93	86
127	155
115	160
109	93
47	72
70	90
77	99
97	89
131	105
116	79
->
93	86
115	160
47	72
77	99
131	105

89	118	52
64	149	95
53	89	56
173	150	160
->
89	118	52
53	89	56

75	88	83	83	94	86	89	98
134	96	77	82	145	107	130	142
147	135	146	126	118	85	89	127
136	124	119	81	124	49	54	138
124	103	116	102	83	102	95	92
83	80	79	79	91	90	99	101
167	60	49	45	132	108	153	146
123	102	113	100	85	106	97	91
->
75	88	83	83	94	86	89	98
147	135	146	126	118	85	89	127
124	103	116	102	83	102	95	92
167	60	49	45	132	108	153	146

132	30	168
135	125	161
92	153	145
107	49	148
->
132	30	168
92	153	145

84	88	79	72	117	94	90	121	92	88	125	117	113	91	96	140
74	95	92	43	125	91	100	121	96	95	129	113	129	82	90	132
96	123	136	52	99	111	117	113	118	119	98	91	119	125	105	72
122	106	97	109	71	114	97	104	107	104	104	65	75	119	115	130
109	121	116	57	82	115	107	114	116	104	111	72	91	126	109	103
->
84	88	79	72	117	94	90	121	92	88	125	117	113	91	96	140
96	123	136	52	99	111	117	113	118	119	98	91	119	125	105	72
109	121	116	57	82	115	107	114	116	104	111	72	91	126	109	103

130	108	63	78	96	171
116	80	28	89	119	138
93	55	28	102	119	87
132	110	70	78	92	171
->
130	108	63	78	96	171
93	55	28	102	119	87

43	100	54
128	76	41
92	122	91
57	103	139
->
43	100	54
92	122	91
---
80	86	52
160	88	104
->
160	88	104
80	86	52

127	107	91	111	78	90
110	90	98	106	63	95
104	85	104	106	61	96
48	78	88	113	31	89
133	97	103	100	77	97
->
104	85	104	106	61	96
133	97	103	100	77	97
110	90	98	106	63	95
127	107	91	111	78	90
48	78	88	113	31	89

68	79	129	114	107	103	89	67	112	103	86	100	86	88	132	101
163	174	44	90	133	164	39	86	105	154	36	109	76	111	61	95
91	106	90	122	113	92	112	103	115	122	103	97	96	105	106	106
86	87	116	109	104	105	84	80	107	99	92	106	97	94	114	102
63	85	102	94	75	89	119	105	76	96	95	144	118	123	105	95
89	105	113	78	100	91	104	103	56	115	100	126	90	87	87	94
->
68	79	129	114	107	103	89	67	112	103	86	100	86	88	132	101
86	87	116	109	104	105	84	80	107	99	92	106	97	94	114	102
89	105	113	78	100	91	104	103	56	115	100	126	90	87	87	94
63	85	102	94	75	89	119	105	76	96	95	144	118	123	105	95
91	106	90	122	113	92	112	103	115	122	103	97	96	105	106	106
163	174	44	90	133	164	39	86	105	154	36	109	76	111	61	95

147	109	96	124	61	58
125	84	37	112	141	83
138	80	47	133	132	91
39	83	143	93	117	116
112	103	35	84	147	90
40	112	133	94	129	86
135	95	122	102	45	120
124	107	31	95	135	97
102	123	43	74	140	95
97	115	99	45	114	138
76	149	112	99	117	50
119	94	127	75	45	131
->
39	83	143	93	117	116
40	112	133	94	129	86
119	94	127	75	45	131
135	95	122	102	45	120
76	149	112	99	117	50
97	115	99	45	114	138
147	109	96	124	61	58
138	80	47	133	132	91
102	123	43	74	140	95
125	84	37	112	141	83
112	103	35	84	147	90
124	107	31	95	135	97

143	111	109	112	44	131	98	103	98	92	97	142	104	134
110	84	72	74	71	74	81	80	117	87	93	84	88	68
46	75	76	79	150	124	81	91	72	79	85	98	150	145
117	76	73	80	58	91	80	88	113	76	79	92	98	92
97	93	116	133	118	94	111	116	77	117	109	97	73	106
104	101	80	75	89	67	101	82	128	85	85	117	85	54
->
97	93	116	133	118	94	111	116	77	117	109	97	73	106
143	111	109	112	44	131	98	103	98	92	97	142	104	134
104	101	80	75	89	67	101	82	128	85	85	117	85	54
46	75	76	79	150	124	81	91	72	79	85	98	150	145
117	76	73	80	58	91	80	88	113	76	79	92	98	92
110	84	72	74	71	74	81	80	117	87	93	84	88	68

112	84	99	92	104	104	34	81	107	95	120	133
140	63	114	95	42	112	34	70	110	97	120	123
110	97	120	111	80	108	34	112	93	108	73	28
126	64	127	89	115	100	34	56	92	98	114	93
114	109	100	115	90	176	34	140	131	109	82	94
148	88	123	127	89	76	34	120	92	120	71	128
149	64	118	97	115	120	34	52	115	86	130	105
->
126	64	127	89	115	100	34	56	92	98	114	93
148	88	123	127	89	76	34	120	92	120	71	128
110	97	120	111	80	108	34	112	93	108	73	28
149	64	118	97	115	120	34	52	115	86	130	105
140	63	114	95	42	112	34	70	110	97	120	123
114	109	100	115	90	176	34	140	131	109	82	94
112	84	99	92	104	104	34	81	107	95	120	133

81	77	155	82	87
129	71	104	106	102
124	59	128	113	109
79	75	112	107	105
124	94	73	90	95
103	74	91	110	90
79	93	116	97	109
->
81	77	155	82	87
124	59	128	113	109
79	93	116	97	109
79	75	112	107	105
129	71	104	106	102
103	74	91	110	90
124	94	73	90	95
